Below are the code and all the weights of a small trained network. Each question names an input and a class and asks about switching units off, where a switched-off unit gives its printed mean instead of its output.

import numpy as np


def w(rows, s, z=0):
    codes = np.array(rows[::2]) - 128.0
    scale = np.full(codes.shape[1], s)
    scale[-1] = z or s
    return codes * scale


def norm(h):
    return h / np.sqrt((h * h).mean(-1, keepdims=True) + 1e-5)


def f(y):
    return np.maximum(y, 0)


def log_softmax(a):
    a = a - a.max(-1, keepdims=True)
    return a - np.log(np.exp(a).sum(-1, keepdims=True))


def net(x, mask):
    res = np.array(x, float).reshape(1, 3) / 4 @ E
    u = 0
    for l in range(3):
        y = f(norm(res) @ A[l][:, :-1].T + A[l][:, -1])
        res = res + np.where(mask[u : u + 11], y, B[l][:, -1]) @ B[l][:, :-1]
        u += 11
    return log_softmax(norm(res)[-1] @ U[:, :-1].T + U[:, -1])


A, B = {}, {}
E = w([
[220,32,188,152,132],'x0',
[225,174,92,35,128],'x1',
[130,173,252,102,106],'x2',
],0.0024)
A[0] = w([
[183,193,197,106,225,130],'0.n0',
[29,115,130,124,110,121],'0.n1',
[95,177,107,165,102,60],'0.n2',
[189,140,159,184,174,178],'0.n3',
[76,215,234,95,252,90],'0.n4',
[175,84,153,151,151,223],'0.n5',
[144,114,48,171,159,3],'0.n6',
[65,165,83,69,62,38],'0.n7',
[189,80,123,180,149,173],'0.n8',
[106,93,9,125,200,150],'0.n9',
[146,140,167,128,79,159],'0.n10',
],0.0027,0.0024)
B[0] = w([
[91,70,59,94,94,196],'0.n0',
[104,214,153,166,204,201],'0.n1',
[141,124,134,95,157,145],'0.n2',
[78,138,88,103,151,205],'0.n3',
[69,73,128,73,99,211],'0.n4',
[72,199,120,107,171,254],'0.n5',
[76,42,43,61,97,137],'0.n6',
[92,154,163,99,252,161],'0.n7',
[60,201,155,120,197,219],'0.n8',
[80,81,191,37,65,245],'0.n9',
[95,75,71,99,138,189],'0.n10',
],0.0026,0.0019)
A[1] = w([
[74,151,131,180,136,95],'1.n0',
[152,49,2,174,135,3],'1.n1',
[197,68,152,184,178,26],'1.n2',
[42,89,141,135,120,136],'1.n3',
[211,60,183,144,161,80],'1.n4',
[162,38,167,139,174,160],'1.n5',
[129,131,173,128,56,76],'1.n6',
[211,40,155,160,147,106],'1.n7',
[153,168,168,105,99,101],'1.n8',
[134,163,103,43,122,165],'1.n9',
[111,166,187,151,117,124],'1.n10',
],0.0041,0.0018)
B[1] = w([
[188,120,117,139,145,201],'1.n0',
[63,55,113,28,54,174],'1.n1',
[41,236,157,99,176,155],'1.n2',
[216,116,107,142,171,248],'1.n3',
[55,227,105,111,142,173],'1.n4',
[69,187,103,133,129,201],'1.n5',
[125,110,123,107,113,148],'1.n6',
[33,252,149,73,192,174],'1.n7',
[103,60,92,109,115,160],'1.n8',
[158,100,152,229,178,254],'1.n9',
[133,71,78,82,94,189],'1.n10',
],0.004,0.0026)
A[2] = w([
[84,69,126,65,87,61],'2.n0',
[145,113,128,120,195,163],'2.n1',
[101,92,146,194,165,137],'2.n2',
[254,168,98,24,98,110],'2.n3',
[127,115,202,83,55,130],'2.n4',
[87,85,141,231,98,4],'2.n5',
[85,105,175,189,103,96],'2.n6',
[123,107,185,92,65,92],'2.n7',
[105,122,90,136,136,200],'2.n8',
[127,130,125,123,120,74],'2.n9',
[74,176,40,133,103,91],'2.n10',
],0.0054,0.0021)
B[2] = w([
[118,82,117,86,48,182],'2.n0',
[106,160,133,142,28,234],'2.n1',
[190,154,95,105,85,236],'2.n2',
[136,73,136,252,195,231],'2.n3',
[102,36,51,85,112,191],'2.n4',
[185,86,141,179,252,178],'2.n5',
[212,105,60,151,187,191],'2.n6',
[89,89,23,82,73,171],'2.n7',
[155,144,196,117,102,240],'2.n8',
[127,143,124,126,127,128],'2.n9',
[109,123,219,86,144,251],'2.n10',
],0.0041,0.0026)
U = w([
[30,255,188,87,212,198],'0',
[201,76,102,243,246,188],'1',
[69,2,68,37,79,142],'2',
[193,189,115,141,5,3],'3',
],0.0086,0.0022)

Each question gives the input, the list of numbers given to net, and the class t.
The units are the neurons (one row each of A and B). Each row of codes is followed by its name. A weight is (code - 128) times the scale printed after its matrix; where a second scale follows, it is the last column's (A, B and U).
mask holds one flag per neuron, layer by layer. A switched-off neuron (its flag False) gives its mean, the last column of its row in B, instead of its output. The means were averaged over made-up inputs and are rounded, as every weight is.
A unit's drop is (log p(t) with every unit on - log p(t) with that unit switched off) / (log p(t) with every unit on - log p(t) with every unit switched off).
The circuit of an input: a set's keep is (log p(t) with only the set's units on - log p(t) with every unit switched off) / (log p(t) with every unit on - log p(t) with every unit switched off). Starting from the 12 units with the biggest drops (on a tie, the unit counted first), units are removed one at a time, each time the one whose removal leaves the highest keep (on an exact tie, the one counted first), for as long as the keep stays at least 0.8.
units of the circuit, in order: the units of the circuit, biggest drop first
most important unit: the unit with the biggest drop
k most important neurons: the k neurons with the biggest drops, biggest first
top k neurons in layer l: the k neurons of layer l with the biggest drops, biggest first
drop when u is switched off: that unit's drop, to one decimal
input [-5,7,-7], class 1: units of the circuit, in order	(2.n3 1.n9)
input [2,-7,6], class 1: top 2 neurons in layer 2	(2.n5 2.n6)
input [4,3,-6], class 2: units of the circuit, in order	(1.n1)
input [6,-4,-8], class 2: 2 most important neurons	(1.n1 2.n0)
input [-1,-6,8], class 2: top 2 neurons in layer 1	(1.n9 1.n10)
input [-7,-8,7], class 1: 2 most important neurons	(2.n6 1.n7)
input [-4,7,6], class 1: 2 most important neurons	(2.n3 1.n9)
input [7,0,7], class 0: units of the circuit, in order	(1.n7 1.n4)
input [3,-1,-1], class 3: 2 most important neurons	(0.n8 0.n5)
input [1,-6,5], class 1: 2 most important neurons	(0.n9 1.n1)
input [-3,1,-2], class 3: 2 most important neurons	(1.n9 1.n7)
input [-7,4,8], class 2: top 2 neurons in layer 2	(2.n4 2.n7)
input [-3,-2,-3], class 3: top 2 neurons in layer 0	(0.n9 0.n5)
input [-5,-4,-5], class 0: most important unit	0.n1
input [3,1,2], class 3: 2 most important neurons	(0.n5 0.n3)
input [3,3,-2], class 3: top 2 neurons in layer 2	(2.n1 2.n3)
input [4,-6,8], class 2: 2 most important neurons	(1.n9 1.n10)
input [-2,-6,8], class 2: 2 most important neurons	(1.n9 1.n10)
input [1,-2,-2], class 3: drop when 1.n9 is switched off	0.1
input [-3,5,-1], class 1: most important neuron	(2.n3)
input [5,7,4], class 1: drop when 2.n3 is switched off	2.3
input [7,-1,5], class 0: drop when 0.n10 is switched off	0.0
